Below are the code and all the weights of a small trained network. Each question names an input and a class and asks about switching units off, where a switched-off unit gives its printed mean instead of its output.

import numpy as np


def w(rows, s, z=0):
    codes = np.array(rows[::2]) - 128.0
    scale = np.full(codes.shape[1], s)
    scale[-1] = z or s
    return codes * scale


def norm(h):
    return h / np.sqrt((h * h).mean(-1, keepdims=True) + 1e-5)


def f(y):
    return y / 2 * (1 + np.tanh(0.7978845608 * (y + 0.044715 * y**3)))


def log_softmax(a):
    a = a - a.max(-1, keepdims=True)
    return a - np.log(np.exp(a).sum(-1, keepdims=True))


def net(x, mask):
    res = np.array(x, float).reshape(1, 7) / 4 @ E
    u = 0
    for l in range(4):
        y = f(norm(res) @ A[l][:, :-1].T + A[l][:, -1])
        res = res + np.where(mask[u : u + 7], y, B[l][:, -1]) @ B[l][:, :-1]
        u += 7
    return log_softmax(norm(res)[-1] @ U[:, :-1].T + U[:, -1])


A, B = {}, {}
E = w([
[211,139,77,135,224,209,149],'x0',
[1,94,86,127,132,217,143],'x1',
[129,130,129,127,130,130,128],'x2',
[169,63,105,235,75,132,170],'x3',
[127,132,131,131,130,126,126],'x4',
[127,239,37,92,50,108,243],'x5',
[129,131,129,129,127,131,129],'x6',
],0.00038)
A[0] = w([
[117,103,75,113,136,93,105,139],'0.n0',
[139,37,224,146,161,185,16,4],'0.n1',
[151,208,62,85,44,153,193,45],'0.n2',
[145,134,131,113,92,163,103,116],'0.n3',
[210,158,109,147,254,218,191,77],'0.n4',
[108,123,110,145,164,87,140,137],'0.n5',
[105,115,95,137,163,72,130,162],'0.n6',
],0.0018,0.0003)
B[0] = w([
[143,159,200,153,126,162,163,129],'0.n0',
[100,166,55,143,177,49,211,226],'0.n1',
[94,101,114,175,247,45,152,222],'0.n2',
[112,121,137,138,152,108,152,125],'0.n3',
[107,68,58,73,42,75,33,253],'0.n4',
[145,130,137,112,106,153,121,130],'0.n5',
[169,148,184,116,83,215,131,136],'0.n6',
],0.0013,0.00059)
A[1] = w([
[132,29,220,170,202,160,4,3],'1.n0',
[101,149,184,153,84,95,124,140],'1.n1',
[122,162,118,157,123,131,82,122],'1.n2',
[129,120,130,119,127,126,139,116],'1.n3',
[132,110,135,109,127,126,151,118],'1.n4',
[134,213,50,103,93,101,228,115],'1.n5',
[130,118,132,118,128,127,140,118],'1.n6',
],0.0017,0.00029)
B[1] = w([
[100,210,48,129,139,56,247,169],'1.n0',
[151,111,78,106,128,147,117,140],'1.n1',
[131,101,126,88,119,130,170,127],'1.n2',
[127,126,129,132,131,128,122,124],'1.n3',
[126,127,131,139,133,128,115,123],'1.n4',
[90,87,141,169,218,82,110,254],'1.n5',
[127,129,128,132,129,127,124,124],'1.n6',
],0.0015,0.00041)
A[2] = w([
[51,144,249,140,24,77,135,51],'2.n0',
[121,171,113,162,116,133,90,128],'2.n1',
[248,123,173,93,118,61,133,254],'2.n2',
[93,240,141,57,180,140,35,16],'2.n3',
[127,135,127,144,129,131,105,150],'2.n4',
[172,76,88,241,64,150,137,121],'2.n5',
[45,75,99,95,132,232,193,184],'2.n6',
],0.0018,9.7e-05)
B[2] = w([
[195,71,8,69,134,144,58,167],'2.n0',
[128,72,146,117,138,134,154,124],'2.n1',
[46,187,138,191,103,203,83,255],'2.n2',
[145,41,176,120,78,162,205,245],'2.n3',
[124,131,122,122,118,129,138,128],'2.n4',
[111,111,191,15,122,159,168,178],'2.n5',
[161,200,187,196,100,124,48,186],'2.n6',
],0.0014,0.00057)
A[3] = w([
[188,145,69,131,200,191,125,8],'3.n0',
[250,192,187,123,113,50,103,175],'3.n1',
[119,48,189,173,211,97,69,84],'3.n2',
[196,132,47,120,206,202,120,88],'3.n3',
[80,170,184,14,165,125,123,251],'3.n4',
[170,45,121,230,52,143,207,133],'3.n5',
[25,123,103,157,114,218,107,189],'3.n6',
],0.0016,0.00028)
B[3] = w([
[66,98,159,107,47,74,110,125],'3.n0',
[29,151,147,199,108,246,88,214],'3.n1',
[103,225,58,88,51,128,201,170],'3.n2',
[105,86,142,95,23,61,83,166],'3.n3',
[234,67,164,152,118,180,199,253],'3.n4',
[165,146,205,17,186,178,145,147],'3.n5',
[184,207,186,187,98,128,75,217],'3.n6',
],0.0013,0.0004)
U = w([
[59,177,45,183,233,1,235,222],'0',
[98,235,191,253,83,232,24,198],'1',
[148,18,32,37,28,70,17,81],'2',
[213,61,244,30,158,226,233,2],'3',
],0.0051,0.00057)

Each question gives the input, the list of numbers given to net, and the class t.
The units are the neurons (one row each of A and B). Each row of codes is followed by its name. A weight is (code - 128) times the scale printed after its matrix; where a second scale follows, it is the last column's (A, B and U).
mask holds one flag per neuron, layer by layer. A switched-off neuron (its flag False) gives its mean, the last column of its row in B, instead of its output. The means were averaged over made-up inputs and are rounded, as every weight is.
A unit's drop is (log p(t) with every unit on - log p(t) with that unit switched off) / (log p(t) with every unit on - log p(t) with every unit switched off).
The circuit of an input: a set's keep is (log p(t) with only the set's units on - log p(t) with every unit switched off) / (log p(t) with every unit on - log p(t) with every unit switched off). Starting from the 12 units with the biggest drops (on a tie, the unit counted first), units are removed one at a time, each time the one whose removal leaves the highest keep (on an exact tie, the one counted first), for as long as the keep stays at least 0.8.
circuit, biggest first: the units of the circuit, biggest drop first
top k neurons: the k neurons with the biggest drops, biggest first
input [4,0,2,2,3,-4,-5], class 0: top 2 neurons => [2.n0; 0.n1]
input [7,-8,7,-6,-8,0,5], class 1: circuit, biggest first => [3.n1; 2.n2]
input [-1,-7,-1,7,5,-8,-1], class 0: circuit, biggest first => [1.n0]
input [8,-6,-4,-1,1,4,-7], class 2: circuit, biggest first => [0.n4; 3.n3]
input [1,-3,8,6,-6,-6,-7], class 0: top 3 neurons => [0.n1; 1.n0; 2.n3]
input [-3,1,-8,7,-4,-4,5], class 3: circuit, biggest first => [2.n5; 3.n5]
input [-2,-6,-2,6,-1,-6,-5], class 0: top 4 neurons => [1.n0; 0.n1; 2.n3; 2.n6]
input [-6,1,1,7,7,-5,1], class 3: circuit, biggest first => [2.n5; 0.n4; 3.n5]
input [4,0,0,7,6,4,5], class 3: top 4 neurons => [2.n5; 0.n1; 3.n5; 2.n0]
input [2,4,4,7,-6,-5,-7], class 3: top 2 neurons => [2.n5; 3.n5]
input [0,-4,-2,0,-3,2,-2], class 1: top 3 neurons => [0.n1; 2.n2; 1.n0]
input [-5,-8,-5,7,-3,1,7], class 1: circuit, biggest first => [2.n2; 3.n1]
input [5,0,-2,-4,0,0,-2], class 2: top 2 neurons => [0.n4; 2.n5]
input [6,2,-7,-2,8,-4,-1], class 2: circuit, biggest first => [0.n4]
input [-2,-3,-2,6,-8,-2,-1], class 3: top 2 neurons => [2.n5; 2.n6]
input [-3,-6,1,6,-6,4,0], class 1: top 3 neurons => [2.n2; 2.n3; 3.n1]
input [1,-2,2,-1,5,-4,8], class 0: top 2 neurons => [2.n6; 2.n0]
input [-6,0,5,-8,5,-7,-1], class 3: top 2 neurons => [2.n3; 0.n2]
input [8,-5,8,-4,5,-5,8], class 2: top 3 neurons => [0.n4; 2.n6; 0.n2]
input [6,1,-2,-1,-6,-8,-1], class 0: top 3 neurons => [1.n0; 0.n1; 2.n0]
input [5,6,-8,4,-4,-8,-4], class 0: top 3 neurons => [1.n0; 0.n1; 2.n2]
input [-3,5,-3,1,0,4,5], class 1: circuit, biggest first => [2.n6; 1.n0]
input [-4,7,-1,6,7,-8,1], class 0: circuit, biggest first => [0.n1; 1.n0]
input [3,4,0,6,-7,-1,-8], class 3: circuit, biggest first => [3.n5]
input [-6,6,-1,7,-7,5,-3], class 3: circuit, biggest first => [2.n2; 3.n5; 0.n4; 1.n0]
input [-2,5,-3,-8,8,7,1], class 3: circuit, biggest first => [2.n3; 3.n4; 1.n0]
input [2,0,4,2,-6,1,-8], class 2: circuit, biggest first => [0.n4]
input [1,-8,-4,3,-4,-5,8], class 1: circuit, biggest first => [3.n1; 2.n2]
